Below is a small trained network, with its code and all its weights. Each question gives an input and a class and asks what happens when units are switched off, that is, made to give their printed mean instead of their output.

import numpy as np


def w(rows, s, z=0):
    codes = np.array(rows[::2]) - 128.0
    scale = np.full(codes.shape[1], s)
    scale[-1] = z or s
    return codes * scale


def norm(h):
    return h / np.sqrt((h * h).mean(-1, keepdims=True) + 1e-5)


def f(y):
    return np.maximum(y, 0)


def log_softmax(a):
    a = a - a.max(-1, keepdims=True)
    return a - np.log(np.exp(a).sum(-1, keepdims=True))


def net(x, mask):
    res = np.array(x, float).reshape(1, 3) / 4 @ E
    u = 0
    for l in range(3):
        y = f(norm(res) @ A[l][:, :-1].T + A[l][:, -1])
        res = res + np.where(mask[u : u + 9], y, B[l][:, -1]) @ B[l][:, :-1]
        u += 9
    return log_softmax(norm(res)[-1] @ U[:, :-1].T + U[:, -1])


A, B = {}, {}
E = w([
[118,140,183,41,136,152,129,177,137,225,150,176],'x0',
[121,130,33,76,120,151,120,146,120,160,112,196],'x1',
[114,119,94,159,113,254,114,124,113,101,107,172],'x2',
],0.011)
A[0] = w([
[126,126,112,198,127,199,126,117,127,63,123,114,31],'0.n0',
[138,128,116,120,129,113,131,127,128,135,125,123,89],'0.n1',
[130,127,102,208,127,125,128,112,126,50,123,98,88],'0.n2',
[129,131,235,135,129,186,130,129,126,136,124,123,88],'0.n3',
[118,129,114,119,122,104,132,131,128,128,134,129,53],'0.n4',
[127,125,125,153,125,97,125,121,125,108,125,120,1],'0.n5',
[130,121,132,116,126,113,127,129,124,136,123,129,61],'0.n6',
[127,129,102,117,127,83,124,132,124,137,123,128,79],'0.n7',
[125,127,72,127,127,253,128,128,128,127,126,155,195],'0.n8',
],0.036,0.0051)
B[0] = w([
[71,154,20,226,99,72,114,26,137,168,224,210,245],'0.n0',
[127,137,125,124,147,122,152,115,142,115,145,162,142],'0.n1',
[159,123,252,156,127,129,164,58,128,39,50,13,254],'0.n2',
[115,25,170,116,83,143,91,163,135,134,226,131,207],'0.n3',
[142,138,116,130,164,109,132,114,149,133,142,152,144],'0.n4',
[146,122,154,59,164,115,149,155,119,117,95,92,161],'0.n5',
[114,137,88,148,101,124,147,100,144,148,134,153,142],'0.n6',
[118,128,108,110,171,107,160,89,193,126,138,195,164],'0.n7',
[221,171,118,151,128,177,125,161,71,127,5,207,252],'0.n8',
],0.024,0.034)
A[1] = w([
[166,140,59,74,159,194,104,251,85,132,66,165,73],'1.n0',
[153,198,127,152,88,104,130,138,105,149,109,114,47],'1.n1',
[123,121,117,137,102,154,139,106,128,128,103,140,45],'1.n2',
[85,97,129,121,95,153,95,172,134,148,184,91,29],'1.n3',
[98,146,134,132,124,142,128,141,128,105,126,44,11],'1.n4',
[83,92,119,124,93,166,93,177,141,139,187,94,2],'1.n5',
[139,147,97,162,119,165,128,118,98,132,90,166,139],'1.n6',
[126,179,87,96,121,134,124,176,92,181,90,124,119],'1.n7',
[136,180,131,153,110,131,123,122,106,149,67,108,48],'1.n8',
],0.034,0.0025)
B[1] = w([
[138,173,213,4,122,84,166,162,174,189,96,84,244],'1.n0',
[117,41,140,143,142,106,87,120,126,159,176,146,191],'1.n1',
[176,164,42,94,111,132,149,228,114,47,152,98,181],'1.n2',
[129,44,125,83,147,137,130,165,87,127,169,152,198],'1.n3',
[133,165,119,106,170,130,160,122,183,107,80,135,163],'1.n4',
[119,46,142,103,102,100,129,136,89,169,185,132,201],'1.n5',
[166,180,150,157,110,154,113,119,114,120,64,142,253],'1.n6',
[126,94,119,51,179,157,158,174,157,165,115,180,171],'1.n7',
[92,91,137,134,77,159,83,171,153,158,232,157,220],'1.n8',
],0.03,0.022)
A[2] = w([
[62,166,151,118,146,146,127,118,166,97,114,3,51],'2.n0',
[94,152,80,169,131,130,97,116,91,149,130,124,74],'2.n1',
[111,134,111,138,147,148,119,147,98,162,126,101,127],'2.n2',
[115,139,120,84,147,111,124,158,145,157,142,134,105],'2.n3',
[102,156,131,152,137,150,98,161,159,143,133,87,130],'2.n4',
[98,149,29,232,162,176,81,129,73,106,105,130,4],'2.n5',
[83,208,72,160,112,83,121,95,133,107,172,59,71],'2.n6',
[62,166,107,131,133,84,125,127,119,148,130,8,83],'2.n7',
[89,149,120,126,161,144,86,146,111,147,126,114,123],'2.n8',
],0.032,0.0037)
B[2] = w([
[90,118,139,91,150,126,142,148,120,145,110,55,248],'2.n0',
[105,128,72,155,123,168,127,165,121,115,133,89,173],'2.n1',
[122,132,144,115,120,114,153,108,127,129,128,125,129],'2.n2',
[88,154,83,147,126,156,112,118,113,147,135,124,236],'2.n3',
[103,142,122,105,99,110,140,92,105,129,155,123,128],'2.n4',
[104,140,78,182,81,121,95,129,83,100,202,93,246],'2.n5',
[163,145,106,54,189,191,103,251,131,115,66,158,217],'2.n6',
[123,146,118,70,163,126,158,130,132,146,113,129,176],'2.n7',
[102,150,102,127,130,104,138,119,93,166,137,85,128],'2.n8',
],0.029,0.014)
U = w([
[80,22,145,64,114,128,117,162,95,172,215,120,152],'0',
[177,209,146,59,105,167,127,193,121,188,35,177,140],'1',
[76,151,105,174,177,81,56,216,145,169,96,71,2],'2',
[151,178,76,242,61,161,87,94,73,73,111,132,140],'3',
[61,163,47,84,191,116,158,97,185,171,156,187,117],'4',
[83,125,167,90,209,109,185,83,167,61,75,10,136],'5',
],0.013,0.011)

Each question gives the input, the list of numbers given to net, and the class t.
The units are the neurons (one row each of A and B). Each row of codes is followed by its name. A weight is (code - 128) times the scale printed after its matrix; where a second scale follows, it is the last column's (A, B and U).
mask holds one flag per neuron, layer by layer. A switched-off neuron (its flag False) gives its mean, the last column of its row in B, instead of its output. The means were averaged over made-up inputs and are rounded, as every weight is.
A unit's drop is (log p(t) with every unit on - log p(t) with that unit switched off) / (log p(t) with every unit on - log p(t) with every unit switched off).
The circuit of an input: a set's keep is (log p(t) with only the set's units on - log p(t) with every unit switched off) / (log p(t) with every unit on - log p(t) with every unit switched off). Starting from the 12 units with the biggest drops (on a tie, the unit counted first), units are removed one at a time, each time the one whose removal leaves the highest keep (on an exact tie, the one counted first), for as long as the keep stays at least 0.8.
units of the circuit, in order: the units of the circuit, biggest drop first
top k neurons: the k neurons with the biggest drops, biggest first
top k neurons in layer l: the k neurons of layer l with the biggest drops, biggest first
drop when u is switched off: that unit's drop, to one decimal
input [1,-5,-3], class 0: top 2 neurons => (0.n8 0.n2)
input [6,0,1], class 0: top 2 neurons in layer 1 => (1.n5 1.n3)
input [-5,-1,2], class 3: units of the circuit, in order => (1.n0)
input [3,-3,-8], class 4: top 4 neurons => (0.n2 0.n8 0.n3 0.n7)
input [-1,-5,-6], class 5: units of the circuit, in order => (0.n8 0.n0)
input [6,6,-6], class 4: top 3 neurons => (0.n2 0.n8 0.n3)
input [3,-5,6], class 3: top 2 neurons => (0.n8 0.n0)
input [-6,-7,5], class 5: top 3 neurons => (0.n2 0.n8 0.n5)
input [8,2,-4], class 0: top 3 neurons => (0.n2 0.n8 0.n0)
input [0,-5,-5], class 0: top 2 neurons => (0.n2 0.n8)
input [-2,3,4], class 3: top 2 neurons => (0.n0 2.n5)
input [1,-1,7], class 3: top 2 neurons in layer 0 => (0.n0 0.n5)
input [6,6,-5], class 4: top 4 neurons in layer 0 => (0.n2 0.n8 0.n3 0.n0)
input [8,0,-1], class 0: units of the circuit, in order => (0.n8)
input [8,-7,5], class 0: drop when 0.n3 is switched off => 3.9
input [0,1,-6], class 4: drop when 1.n7 is switched off => 0.0
input [-6,7,-7], class 5: drop when 0.n8 is switched off => 0.3
